Below is a small trained network, with its code and all its weights. Each question gives an input and a class and asks what happens when units are switched off, that is, made to give their printed mean instead of their output.

import numpy as np


def w(rows, s, z=0):
    codes = np.array(rows[::2]) - 128.0
    scale = np.full(codes.shape[1], s)
    scale[-1] = z or s
    return codes * scale


def norm(h):
    return h / np.sqrt((h * h).mean(-1, keepdims=True) + 1e-5)


def f(y):
    return y / 2 * (1 + np.tanh(0.7978845608 * (y + 0.044715 * y**3)))


def log_softmax(a):
    a = a - a.max(-1, keepdims=True)
    return a - np.log(np.exp(a).sum(-1, keepdims=True))


def net(x, mask):
    res = np.array(x, float).reshape(1, 6) / 4 @ E
    u = 0
    for l in range(3):
        y = f(norm(res) @ A[l][:, :-1].T + A[l][:, -1])
        res = res + np.where(mask[u : u + 3], y, B[l][:, -1]) @ B[l][:, :-1]
        u += 3
    return log_softmax(norm(res)[-1] @ U[:, :-1].T + U[:, -1])


A, B = {}, {}
E = w([
[90,254,84,114,75,118],'x0',
[57,50,138,75,100,160],'x1',
[188,127,143,63,61,87],'x2',
[168,141,143,52,174,217],'x3',
[136,117,129,133,132,137],'x4',
[146,148,128,153,148,128],'x5',
],0.0085)
A[0] = w([
[194,178,155,57,187,208,6],'L0N0',
[46,94,147,97,96,74,24],'L0N1',
[72,255,48,98,71,120,75],'L0N2',
],0.0061,0.0024)
B[0] = w([
[54,236,235,140,83,37,188],'L0N0',
[209,255,118,129,100,77,146],'L0N1',
[187,4,32,116,207,122,255],'L0N2',
],0.0083,0.004)
A[1] = w([
[162,156,142,102,135,254,4],'L1N0',
[59,123,82,189,203,205,125],'L1N1',
[137,201,182,84,168,228,151],'L1N2',
],0.0094,0.0037)
B[1] = w([
[28,254,91,180,145,126,148],'L1N0',
[216,28,36,158,59,172,254],'L1N1',
[48,93,183,112,26,204,237],'L1N2',
],0.0071,0.0047)
A[2] = w([
[130,132,74,62,72,64,121],'L2N0',
[87,109,97,221,75,10,7],'L2N1',
[254,134,240,168,199,126,198],'L2N2',
],0.0081,0.0019)
B[2] = w([
[199,128,118,130,129,148,244],'L2N0',
[23,120,250,48,150,189,252],'L2N1',
[232,152,93,141,192,158,228],'L2N2',
],0.011,0.0035)
U = w([
[2,233,220,119,117,151,204],'0',
[145,114,109,101,118,133,248],'1',
[180,93,51,104,155,85,104],'2',
[180,119,94,166,33,100,101],'3',
[134,140,114,113,101,121,79],'4',
[145,182,131,111,119,138,46],'5',
],0.0061,0.0019)

Each question gives the input, the list of numbers given to net, and the class t.
The units are the neurons (one row each of A and B). Each row of codes is followed by its name. A weight is (code - 128) times the scale printed after its matrix; where a second scale follows, it is the last column's (A, B and U).
mask holds one flag per neuron, layer by layer. A switched-off neuron (its flag False) gives its mean, the last column of its row in B, instead of its output. The means were averaged over made-up inputs and are rounded, as every weight is.
A unit's drop is (log p(t) with every unit on - log p(t) with that unit switched off) / (log p(t) with every unit on - log p(t) with every unit switched off).
The circuit of an input: a set's keep is (log p(t) with only the set's units on - log p(t) with every unit switched off) / (log p(t) with every unit on - log p(t) with every unit switched off). Starting from all 9 units, units are removed one at a time, each time the one whose removal leaves the highest keep (on an exact tie, the one counted first), for as long as the keep stays at least 0.8.
units of the circuit, in order: the units of the circuit, biggest drop first
most important unit: the unit with the biggest drop
k most important neurons: the k neurons with the biggest drops, biggest first
top k neurons in layer l: the k neurons of layer l with the biggest drops, biggest first
drop when u is switched off: that unit's drop, to one decimal
input [-4,4,-3,7,-2,0], class 0: most important unit -> L0N2
input [1,1,-6,8,0,3], class 0: 3 most important neurons -> [L0N0 L0N2 L1N0]
input [-6,3,4,-7,5,-7], class 0: 3 most important neurons -> [L2N1 L0N2 L1N1]
input [-6,-1,-4,8,1,0], class 0: units of the circuit, in order -> [L0N2 L0N0 L1N0]
input [-3,-8,1,-8,4,5], class 0: 3 most important neurons -> [L2N1 L0N2 L1N1]
input [-6,5,-3,-8,1,-3], class 0: 4 most important neurons -> [L2N1 L0N2 L0N1 L1N1]
input [3,1,-2,6,2,-4], class 0: 2 most important neurons -> [L0N0 L1N1]
input [5,1,-6,4,2,-2], class 3: 2 most important neurons -> [L1N1 L2N1]
input [8,4,-1,5,-4,-6], class 2: 2 most important neurons -> [L0N2 L2N1]
input [8,0,2,-4,-4,6], class 2: 3 most important neurons -> [L0N2 L0N0 L1N2]
input [6,-5,0,-3,0,-1], class 2: top 2 neurons in layer 0 -> [L0N2 L0N0]
input [-6,-4,-1,-8,5,-1], class 0: 2 most important neurons -> [L2N1 L0N2]
input [-2,-7,-7,7,6,5], class 0: top 2 neurons in layer 1 -> [L1N2 L1N0]
input [1,-1,4,8,-6,8], class 0: most important unit -> L1N2
input [5,-3,-1,-1,2,-2], class 2: 2 most important neurons -> [L0N2 L1N2]
input [7,7,6,-4,-4,5], class 2: 2 most important neurons -> [L0N2 L0N0]
input [5,2,-8,-1,-4,-8], class 3: drop when L2N1 is switched off -> 0.1
input [8,-4,0,-2,4,-3], class 2: drop when L0N2 is switched off -> 1.1
input [8,4,-8,4,4,8], class 2: drop when L0N2 is switched off -> 0.5
input [8,7,-5,1,-2,4], class 2: top neuron in layer 0 -> [L0N2]
